[106 217 113 124 132 169 172 175 106 127 135 160 140 122 102 159 144 126
 135  98 148]  W
[115 126 165 123 166  87 180 120  73 147 105  85 127  91 146 107  96  80
 117 159 129]  U
[ 98 104 121 196  72 120 131 148 119  66 136 122 115 137 135 111 121 130
 128 190 135]  L
[124 160 106 153 133 163 165 103 112 122 182 114 160 149 108 133 164 110
 164 193 122]  S
[ 57 104 107 150 123 117 152 136 109 188 106 124 151  98 134 132 109 104
  73 114  77]  C
[ 85 188 138 120 109 144 174 174 128 138 110 155 144 108 107 105 150 162
 130  80 161]  F
[ 70 128 140 138  88 121 166  88 124  92 136 116  77 181 105 102 129 169
 137 120 124]  X
[ 96 191 133 112  91 131 161 176 123 152 111 152 142 104 118 120 148 151
 122  67 155]  V
[ 85 117  62 141 146 141 171 134 125 186 116 137 161 141 102 119 151  98
 110 122  83]  T
[129 150 123 124 156 112 174 101 100 137 175  97 138 157  97 141 183 146
 169 180 119]  Q
[103 128 180 147 140 123 179 111 104 175 134  93 168  87 169 100 111  74
 136 162 115]  N
which: [103 128 180 147 140 123 179 111 104 175 134  93 168  87 169 100 111  74
 136 162 115]	N
shift +1: [102 129]	[103 130]
which: [115 126 165 123 166  87 180 120  73 147 105  85 127  91 146 107  96  80
 117 159 129]	U
which: [ 85 188 138 120 109 144 174 174 128 138 110 155 144 108 107 105 150 162
 130  80 161]	F
which: [ 70 128 140 138  88 121 166  88 124  92 136 116  77 181 105 102 129 169
 137 120 124]	X
shift +1: [122]	[123]

[ 86  49 107  82 107  66 185 157  86 166 116 110  69  84 152 114 175 138
 147 197 133 119  47] : E
[162  46 138  97 117  37 158 109 114 179 116 105  67 111 189  95 159 118
 153 149 184 113  55] : G
[167  67 153 108 149  37 172 108 114 179 112 157 124  95 189 108 172 106
 142 139 184  97  60] : K
[101  74 170  77 176  40 198 169  91 177  85 104 139  98 146 113 198 139
 116 175 132 111  91] : M
[136  46 121  92 107  42 162 131 103 179 114 102  65 109 182  95 159 132
 153 165 163 117  50] : D
[ 84  53 112  84 113  84 178 146  86 153 118 163  79  69 139 141 193 132
 111 208 141 118  40] : J
[ 84  46 117  76 109  62 198 158  86 167 108 109  87  83 149 115 177 139
 144 202 132 119  75] : H
[ 98  52 137  87 134  84 160 126  90 153 118 181  80  70 139 141 194 132
  96 208 159 118  45] : A
[119  49 167  76 153  56 198 108 113 157 111 181 139  69 163 138 190 106
 112 172 163 110  91] : R
[101  74 170  77 176  40 198 169  91 177  85 102 139  98 146 113 198 139
 125 175 132 111  91] : Y
[101  74 170  77 176  40 198 169  91 177  85 102 139  98 146 113 198 139
 116 175 132 111  91] : B
[167  99 138 122 177  50 166 172 110 179  92 120 116 105 156 130 208 115
 105 139 182  96  31] : Z
which: [101  74 170  77 176  40 198 169  91 177  85 102 139  98 146 113 198 139
 116 175 132 111  91]	B
which: [101  74 170  77 176  40 198 169  91 177  85 104 139  98 146 113 198 139
 116 175 132 111  91]	M
shift -1: [ 50 166 172 110]	[ 49 165 171 109]
which: [ 98  52 137  87 134  84 160 126  90 153 118 181  80  70 139 141 194 132
  96 208 159 118  45]	A
which: [119  49 167  76 153  56 198 108 113 157 111 181 139  69 163 138 190 106
 112 172 163 110  91]	R

[110 130 160 156 109 127 131 129 154 120 117 151 159 104 143 138 108 148
 108 160 163 130] = Vosat
[119 146 141 130 116 126 114 146 148 137 143 141 139 117 144 115 117 113
 139 133 118 140] = pur
[ 43 134 189 160  99  47  28 150 152  65 188 206 190  59 114  25  58  91
 137 135  85 211] = Fop
[162 132  88  85 118 185 175 123 113 166  88  78  91 165 149 176 149 135
 130 134 142  85] = gadu
[128 129 133 131 126 133 133 129 131 128 126 132 134 130 133 134 127 135
 127 137 137 130] = Nagap
[113 106 112 108 124 117 116 110  94  98 118 119 118 131 105 111 117 128
 122 123 116 134] = por
[ 30 195 220 152  30  94  33 200 227 124 180 216 218  34 198  42  22  67
 148 186 104 201] = sogur
[113 106 115 107 131 119 115 113  88  91 126 127 125 141 103 108 119 135
 132 129 117 152] = pim
shift +1: [98]	[99]
which: [119 146 141 130 116 126 114 146 148 137 143 141 139 117 144 115 117 113
 139 133 118 140]	pur
which: [113 106 115 107 131 119 115 113  88  91 126 127 125 141 103 108 119 135
 132 129 117 152]	pim
shift +1: [117]	[118]

[139 132  90 185 138 121  65 171 117 182] -> rur
[130 116 155 159 165 126  91 141 150 140] -> Vudi
[ 68 167 197 132 115  44 179 133  51  48] -> pof
[ 83 113 150  67 102 105 112  77 171 126] -> rom
[ 99 159 127 122 165 151 144 162 166 127] -> Povas
[139 132  90 185 163 121  65 171 117 182] -> siz
[135 107 124 119  77 169 112 128 182 140] -> Dozu
[109 163  59 181 134 117  76 184 114 189] -> sul
[103 166  74 175 137 125  83 180 125 178] -> Videp
[206 132 136 155 136 131 129  68  81  73] -> beki
shift +1: [175 137]	[176 138]
shift +1: [163 121  65]	[164 122  66]
which: [206 132 136 155 136 131 129  68  81  73]	beki
shift -1: [151 144]	[150 143]

[134 134 177 147 128 129 203 104 151 153 202 154 116  84 132 148 139  34
  92  84 150] = tazam
[131 135 176 147 113 129 204 102 151 152 202 152 116  82 129 149 141  32
  90 128 152] = Fozu
[128 136 176 148 128 130 204 100 151 128 202 150 116  81 126 151 143  30
  88  86 153] = faso
[118 128 171 149 116 132 201  94 150 149 128 143 116  80 117 154 149  28
  84  90 157] = ronu
[128 137 174 148 115 130 204  97 151 151 201 148 116  81 123 152 145  29
  86  87 155] = bedom
[121 138 173 149 115 131 203  95 151 150 200 145 128  80 120 153 147  29
  85  88 156] = gisu
[137 133 177 128 113 128 202 106 151 153 201 156 116 128 128 128 137  37
  94  84 149] = pap
which: [121 138 173 149 115 131 203  95 151 150 200 145 128  80 120 153 147  29
  85  88 156]	gisu
shift +1: [153 201 156]	[154 202 157]
which: [118 128 171 149 116 132 201  94 150 149 128 143 116  80 117 154 149  28
  84  90 157]	ronu
which: [134 134 177 147 128 129 203 104 151 153 202 154 116  84 132 148 139  34
  92  84 150]	tazam

[140  81 182  63 217]  tof
[127  85 149 189 228]  nide
[135 151 237 216  92]  Pekar
[130 193 115 179  39]  ker
which: [130 193 115 179  39]	ker
shift -1: [193 115]	[192 114]
shift +1: [193 115 179]	[194 116 180]

[173  46  97  76 172 118 122 131 101  69  66 105 186  90 106 115 102  75
  98 122 109 163 163 161 102] : gumi
[143  34 135 109 145 149 100 131 122 121 109  89 157 106 118 121 125  81
  87 136 121 148 176 159  99] : mazi
[164  41 109  87 163 129 114 132 108  84  78 100 177  95 108 117 110  76
  94 127 113 158 167 161 100] : duga
[148  36 128 105 150 144 102 132 120 111 102  92 162 103 115 121 122  79
  89 135 119 150 174 160  99] : Kanel
[153  37 122  99 152 140 107 132 116 104  96  94 165 101 115 120 117  78
  90 132 117 152 173 161  99] : buru
[185  58  80  61 181 104 131 131  89  39  51 118 194  86 101 113  91  77
 107 113 106 165 152 160 108] : maleb
[155  38 118  94 157 138 109 133 113  96  89  95 171  99 112 119 115  77
  91 130 116 154 172 160  99] : Lodev
[160  39 114  91 160 133 112 131 110  90  84  98 174  97 111 118 112  77
  93 128 115 156 169 162 100] : kiga
[169  42 103  83 168 125 118 131 104  77  73 102 182  92 107 117 106  76
  94 126 111 160 166 162 101] : Pufu
[179  42 103  83 168 125 118 131 104  77  73 102 182  92 107 117 106  76
  94 126 111 160 166 162 101] : kati
[139  35 141 115 139 153  99 130 130 135 116  88 153 108 121 124 128  81
  88 142 127 146 177 158  99] : tevon
shift -1: [118]	[117]
which: [185  58  80  61 181 104 131 131  89  39  51 118 194  86 101 113  91  77
 107 113 106 165 152 160 108]	maleb
which: [169  42 103  83 168 125 118 131 104  77  73 102 182  92 107 117 106  76
  94 126 111 160 166 162 101]	Pufu
which: [148  36 128 105 150 144 102 132 120 111 102  92 162 103 115 121 122  79
  89 135 119 150 174 160  99]	Kanel
shift +1: [130]	[131]
which: [139  35 141 115 139 153  99 130 130 135 116  88 153 108 121 124 128  81
  88 142 127 146 177 158  99]	tevon
shift +1: [131 104]	[132 105]

[101 140 100 101 167 100 126 160 128  90 183 115 186 148  80 126 144 132
 128 131 154 106 130 178 104  97 159 109 145 153 140 118] -> sube
[200 111  80 182  63 116 225 106  88 100  87 188 136 139 110 146 144 108
 201 115 181 112 148  98 101 125 131 136 104 110 109  82] -> Lemo
[146 143 114 119  83 119  90 128 158 142 112 102 116  94 151 171 104  89
 116  83 106  83 137 117 213 170 125 155 120 116 149 135] -> Roz
[102 110 110 101 180 110 118 143 111 107 166 112 155 151  93 128 138 127
 123 121 145 130 115 149 112 102 110 127 128 137 120 150] -> Mirub
[114 146 105 108 157 103 118 164 133  93 178 111 183 137  87 136 141 126
 118 129 141  99 132 169 121 109 162 112 147 150 147 120] -> tezas
[108 149  99 102 165  97 117 171 134  84 191 109 197 142  76 137 141 127
 118 130 146  94 132 181 115 103 168 108 151 156 150 118] -> damum
[114 146 105 108 157 103 118 164 133  93 178 111 183 137  87 136 137 126
 118 129 141  99 132 169 121 109 162 112 147 150 147 120] -> bul
[153 156 150 138  82 142  90 127 164 155 103 111 104  88 168 154 103 112
 100 116  82 106 138 106 194 174 141 141 132 119 151 130] -> zar
shift +1: [197 142  76]	[198 143  77]
which: [153 156 150 138  82 142  90 127 164 155 103 111 104  88 168 154 103 112
 100 116  82 106 138 106 194 174 141 141 132 119 151 130]	zar
which: [200 111  80 182  63 116 225 106  88 100  87 188 136 139 110 146 144 108
 201 115 181 112 148  98 101 125 131 136 104 110 109  82]	Lemo
shift +1: [131]	[132]
shift -1: [149 112]	[148 111]
shift +1: [171]	[172]
which: [102 110 110 101 180 110 118 143 111 107 166 112 155 151  93 128 138 127
 123 121 145 130 115 149 112 102 110 127 128 137 120 150]	Mirub

[127 123 150 128 139 122 132 126 157 125 124] -> zed
[124 126 137 137 159 122 130 128 191 129 137] -> Rido
[133 151 119 115  81 146 128 133  48 133 114] -> Mozu
shift +1: [191 129]	[192 130]
shift +1: [122 130 128 191]	[123 131 129 192]
which: [127 123 150 128 139 122 132 126 157 125 124]	zed

[115 175 109 130 124 105] : biv
[220  98  62 162 154 115] : rep
[135 190 116 139 146  92] : vivem
[142 131 188 106 113 194] : Baz
[201 138  47 125  72 188] : gisi
[214  76 170 147 178 155] : Tov
[197 199 140 152 178 105] : fopib
[119 168 119 110  88 160] : Sipa
[129 210 144 108  97 165] : Togak
[ 67  83  83 112  76 132] : dodu
[ 99 117  93 111  78 151] : mab
shift +1: [146]	[147]
shift +1: [ 47 125]	[ 48 126]
which: [135 190 116 139 146  92]	vivem

